Below is a small trained network, with its code and all its weights. Each question gives an input and a class and asks what happens when units are switched off, that is, made to give their printed mean instead of their output.

import numpy as np


def w(rows, s, z=0):
    codes = np.array(rows[::2]) - 128.0
    scale = np.full(codes.shape[1], s)
    scale[-1] = z or s
    return codes * scale


def norm(h):
    return h / np.sqrt((h * h).mean(-1, keepdims=True) + 1e-5)


def f(y):
    return np.maximum(y, 0)


def log_softmax(a):
    a = a - a.max(-1, keepdims=True)
    return a - np.log(np.exp(a).sum(-1, keepdims=True))


def net(x, mask):
    res = np.array(x, float).reshape(1, 7) / 4 @ E
    u = 0
    for l in range(2):
        y = f(norm(res) @ A[l][:, :-1].T + A[l][:, -1])
        res = res + np.where(mask[u : u + 7], y, B[l][:, -1]) @ B[l][:, :-1]
        u += 7
    return log_softmax(norm(res)[-1] @ U[:, :-1].T + U[:, -1])


A, B = {}, {}
E = w([
[183,163,91,122,153,150,157,174,129,96,143],'x0',
[135,94,18,86,111,168,123,131,171,63,198],'x1',
[13,138,4,89,218,81,144,16,160,29,60],'x2',
[106,145,96,169,169,115,182,201,158,115,213],'x3',
[129,143,43,218,61,30,3,183,171,129,104],'x4',
[7,97,206,103,166,148,79,156,41,2,160],'x5',
[91,157,191,86,142,146,89,121,121,222,120],'x6',
],0.0064)
A[0] = w([
[205,105,109,182,129,128,51,149,151,183,145,83],'0.n0',
[180,81,169,155,95,150,157,83,43,170,255,242],'0.n1',
[106,167,81,217,183,174,96,60,154,150,101,253],'0.n2',
[134,134,98,178,114,86,115,96,113,177,148,27],'0.n3',
[99,122,212,157,115,209,19,248,107,47,110,24],'0.n4',
[91,171,130,137,97,37,72,151,111,104,161,86],'0.n5',
[144,59,151,101,178,87,109,111,121,145,108,222],'0.n6',
],0.0076,0.0013)
B[0] = w([
[33,105,67,97,102,49,172,165,48,115,49,227],'0.n0',
[118,168,53,145,150,126,103,64,218,116,77,248],'0.n1',
[137,144,183,161,217,168,144,83,180,139,255,211],'0.n2',
[150,165,129,107,108,156,180,149,67,177,219,172],'0.n3',
[158,159,121,162,145,128,110,85,172,83,129,254],'0.n4',
[166,98,123,123,95,98,79,52,169,148,120,198],'0.n5',
[196,131,60,76,101,170,176,165,131,129,115,168],'0.n6',
],0.0084,0.006)
A[1] = w([
[90,151,66,149,102,126,218,131,115,75,185,144],'1.n0',
[202,163,98,146,156,64,139,20,234,126,116,196],'1.n1',
[129,119,143,155,23,112,125,170,152,182,135,224],'1.n2',
[146,195,91,125,151,165,211,116,185,167,111,5],'1.n3',
[126,172,161,141,108,198,213,110,198,180,107,74],'1.n4',
[98,126,177,113,255,131,151,66,201,79,48,219],'1.n5',
[104,13,102,145,11,62,155,246,92,171,88,92],'1.n6',
],0.0063,0.0013)
B[1] = w([
[119,73,158,161,117,103,117,86,86,154,45,181],'1.n0',
[182,254,212,184,125,181,74,122,189,152,162,248],'1.n1',
[136,130,36,160,212,134,167,192,127,103,116,161],'1.n2',
[139,103,175,169,56,161,65,97,99,132,162,193],'1.n3',
[118,127,109,226,35,88,46,159,147,21,170,179],'1.n4',
[79,46,153,97,180,85,135,178,76,61,140,224],'1.n5',
[87,140,149,20,115,89,197,147,110,191,49,169],'1.n6',
],0.0074,0.011)
U = w([
[226,222,117,182,77,100,63,91,152,130,134,38],'0',
[203,130,209,128,175,117,97,66,156,45,196,98],'1',
[140,60,113,19,210,47,254,153,43,133,105,254],'2',
],0.0076,0.0017)

Each question gives the input, the list of numbers given to net, and the class t.
The units are the neurons (one row each of A and B). Each row of codes is followed by its name. A weight is (code - 128) times the scale printed after its matrix; where a second scale follows, it is the last column's (A, B and U).
mask holds one flag per neuron, layer by layer. A switched-off neuron (its flag False) gives its mean, the last column of its row in B, instead of its output. The means were averaged over made-up inputs and are rounded, as every weight is.
A unit's drop is (log p(t) with every unit on - log p(t) with that unit switched off) / (log p(t) with every unit on - log p(t) with every unit switched off).
The circuit of an input: a set's keep is (log p(t) with only the set's units on - log p(t) with every unit switched off) / (log p(t) with every unit on - log p(t) with every unit switched off). Starting from the 12 units with the biggest drops (on a tie, the unit counted first), units are removed one at a time, each time the one whose removal leaves the highest keep (on an exact tie, the one counted first), for as long as the keep stays at least 0.8.
circuit, biggest first: the units of the circuit, biggest drop first
top k neurons: the k neurons with the biggest drops, biggest first
top k neurons in layer l: the k neurons of layer l with the biggest drops, biggest first
drop when u is switched off: that unit's drop, to one decimal
input [0,-8,6,1,-1,5,8], class 2: top 3 neurons : 1.n1, 0.n1, 1.n5
input [-6,-8,-5,-1,3,-7,3], class 2: top neuron : 0.n0
input [-1,5,-5,1,-3,0,-8], class 0: circuit, biggest first : 0.n2, 1.n5
input [3,0,8,-6,0,7,8], class 2: circuit, biggest first : 1.n1, 0.n1
input [1,7,-7,8,-8,0,3], class 0: circuit, biggest first : 0.n1, 0.n2, 1.n5
input [3,-7,3,-8,0,3,5], class 2: circuit, biggest first : 0.n1, 1.n1
input [-3,-7,0,-5,3,-5,-7], class 2: top 2 neurons in layer 0 : 0.n0, 0.n1
input [0,2,-6,3,-8,-1,-6], class 0: circuit, biggest first : 0.n1, 0.n2
input [-8,0,-4,4,3,-8,0], class 2: circuit, biggest first : 0.n0, 1.n6
input [-4,6,6,-8,0,7,1], class 2: top 2 neurons : 1.n1, 0.n1
input [1,8,-6,4,5,-7,7], class 2: drop when 0.n0 is switched off : 0.6
input [7,-8,-1,5,1,-1,-1], class 2: drop when 0.n4 is switched off : 0.7
input [-7,-4,5,-7,-3,4,-8], class 2: drop when 1.n1 is switched off : 0.2
input [2,-4,2,-3,-3,4,-4], class 2: top neuron in layer 1 : 1.n1
input [7,6,5,4,-3,6,5], class 2: drop when 1.n1 is switched off : 0.4
